Here is a tiny trained network, its code and every weight. The questions are about switching its units off for an input and a class, where a switched-off unit gives its printed mean instead of its output.

import numpy as np


def w(rows, s, z=0):
    codes = np.array(rows[::2]) - 128.0
    scale = np.full(codes.shape[1], s)
    scale[-1] = z or s
    return codes * scale


def norm(h):
    return h / np.sqrt((h * h).mean(-1, keepdims=True) + 1e-5)


def f(y):
    return y / 2 * (1 + np.tanh(0.7978845608 * (y + 0.044715 * y**3)))


def log_softmax(a):
    a = a - a.max(-1, keepdims=True)
    return a - np.log(np.exp(a).sum(-1, keepdims=True))


def net(x, mask):
    res = np.array(x, float).reshape(1, 7) / 4 @ E
    u = 0
    for l in range(2):
        y = f(norm(res) @ A[l][:, :-1].T + A[l][:, -1])
        res = res + np.where(mask[u : u + 10], y, B[l][:, -1]) @ B[l][:, :-1]
        u += 10
    return log_softmax(norm(res)[-1] @ U[:, :-1].T + U[:, -1])


A, B = {}, {}
E = w([
[132,132,129,129,126,113,145,124],'x0',
[123,120,126,130,128,136,110,118],'x1',
[178,140,14,1,245,134,109,27],'x2',
[29,29,54,131,116,198,250,143],'x3',
[44,209,86,198,209,90,103,148],'x4',
[123,127,105,108,113,95,124,149],'x5',
[105,126,112,107,108,140,83,124],'x6',
],0.0089)
A[0] = w([
[222,50,131,48,64,215,173,120,120],'L0N0',
[11,211,23,184,218,146,161,237,157],'L0N1',
[240,3,190,34,29,166,144,135,63],'L0N2',
[91,94,33,157,102,174,215,108,56],'L0N3',
[38,201,123,182,219,110,98,131,108],'L0N4',
[86,120,85,27,222,138,228,15,94],'L0N5',
[91,72,83,221,57,210,211,167,156],'L0N6',
[86,2,113,105,126,149,198,119,13],'L0N7',
[187,236,214,115,129,119,79,106,3],'L0N8',
[254,132,100,45,87,128,170,53,132],'L0N9',
],0.0072,0.0054)
B[0] = w([
[54,157,174,65,107,83,157,28,227],'L0N0',
[71,78,181,111,128,88,130,42,241],'L0N1',
[33,198,219,181,208,2,150,38,230],'L0N2',
[174,57,152,88,89,91,152,122,183],'L0N3',
[124,126,140,222,152,69,177,54,187],'L0N4',
[123,148,58,128,129,206,78,166,238],'L0N5',
[119,6,103,112,99,149,137,149,254],'L0N6',
[135,49,66,121,98,120,70,131,175],'L0N7',
[205,39,106,121,88,115,112,145,162],'L0N8',
[87,195,135,159,204,150,120,163,215],'L0N9',
],0.0096,0.0077)
A[1] = w([
[76,95,203,182,72,139,140,195,74],'L1N0',
[148,152,55,91,207,182,86,118,119],'L1N1',
[255,214,161,163,118,74,74,144,179],'L1N2',
[72,139,134,174,122,76,152,99,46],'L1N3',
[157,90,145,180,69,142,129,191,25],'L1N4',
[130,120,161,189,101,113,122,186,18],'L1N5',
[121,197,78,127,160,174,159,150,56],'L1N6',
[126,117,164,153,76,157,118,172,7],'L1N7',
[96,144,181,156,42,138,162,134,146],'L1N8',
[113,125,74,215,185,127,110,111,3],'L1N9',
],0.013,0.0034)
B[1] = w([
[220,229,79,115,161,173,103,170,255],'L1N0',
[201,182,118,139,92,141,138,207,238],'L1N1',
[28,2,101,161,26,159,195,179,248],'L1N2',
[148,192,169,47,213,111,62,102,240],'L1N3',
[150,129,81,89,162,135,79,179,178],'L1N4',
[175,116,86,43,143,174,148,98,172],'L1N5',
[132,225,84,113,155,163,101,207,159],'L1N6',
[168,208,78,19,199,53,144,150,153],'L1N7',
[180,218,100,139,165,141,102,96,225],'L1N8',
[167,165,213,81,189,67,135,78,169],'L1N9',
],0.011,0.0079)
U = w([
[110,187,216,121,212,74,87,17,222],'0',
[230,245,50,80,193,228,89,191,4],'1',
[67,36,100,168,78,173,117,153,173],'2',
],0.012,0.003)

Each question gives the input, the list of numbers given to net, and the class t.
The units are the neurons (one row each of A and B). Each row of codes is followed by its name. A weight is (code - 128) times the scale printed after its matrix; where a second scale follows, it is the last column's (A, B and U).
mask holds one flag per neuron, layer by layer. A switched-off neuron (its flag False) gives its mean, the last column of its row in B, instead of its output. The means were averaged over made-up inputs and are rounded, as every weight is.
A unit's drop is (log p(t) with every unit on - log p(t) with that unit switched off) / (log p(t) with every unit on - log p(t) with every unit switched off).
The circuit of an input: a set's keep is (log p(t) with only the set's units on - log p(t) with every unit switched off) / (log p(t) with every unit on - log p(t) with every unit switched off). Starting from the 12 units with the biggest drops (on a tie, the unit counted first), units are removed one at a time, each time the one whose removal leaves the highest keep (on an exact tie, the one counted first), for as long as the keep stays at least 0.8.
circuit, biggest first: the units of the circuit, biggest drop first
top k neurons: the k neurons with the biggest drops, biggest first
k most important neurons of layer l: the k neurons of layer l with the biggest drops, biggest first
drop when u is switched off: that unit's drop, to one decimal
input [-8,-1,-7,6,-5,0,4], class 1: circuit, biggest first	(L1N0)
input [-2,-6,-7,8,8,6,2], class 0: 4 most important neurons of layer 1	(L1N2 L1N3 L1N1 L1N8)
input [1,-6,1,6,6,7,5], class 0: top 3 neurons	(L0N1 L1N2 L0N4)
input [-6,-8,1,5,-4,1,-5], class 2: top 4 neurons	(L0N6 L0N7 L0N5 L1N9)
input [-3,6,5,6,4,4,-7], class 2: top 2 neurons	(L0N1 L0N2)
input [6,4,-3,1,2,0,5], class 1: top 4 neurons	(L1N0 L0N2 L0N0 L0N6)
input [-2,7,3,-4,-1,-8,-3], class 2: top 2 neurons	(L1N2 L0N8)
input [5,-8,3,4,-1,2,7], class 2: top 2 neurons	(L1N0 L0N3)
input [-1,-5,-1,3,-3,-6,-7], class 0: top 2 neurons	(L0N2 L1N2)
input [3,-7,-6,7,-8,3,1], class 0: top 3 neurons	(L0N2 L0N0 L1N2)
input [6,-5,-3,-3,2,6,-3], class 1: top 3 neurons	(L0N2 L1N0 L1N5)
input [1,7,-8,-3,-5,7,7], class 1: top 2 neurons	(L1N0 L0N1)
input [8,3,-4,4,-5,-7,-5], class 0: drop when L0N2 is switched off	1.1
input [-5,1,5,3,-6,7,5], class 0: drop when L0N2 is switched off	2.1
input [7,-6,2,4,1,2,-5], class 2: drop when L0N8 is switched off	0.0
input [5,1,-6,-8,3,-5,4], class 2: most important neuron of layer 0	(L0N6)
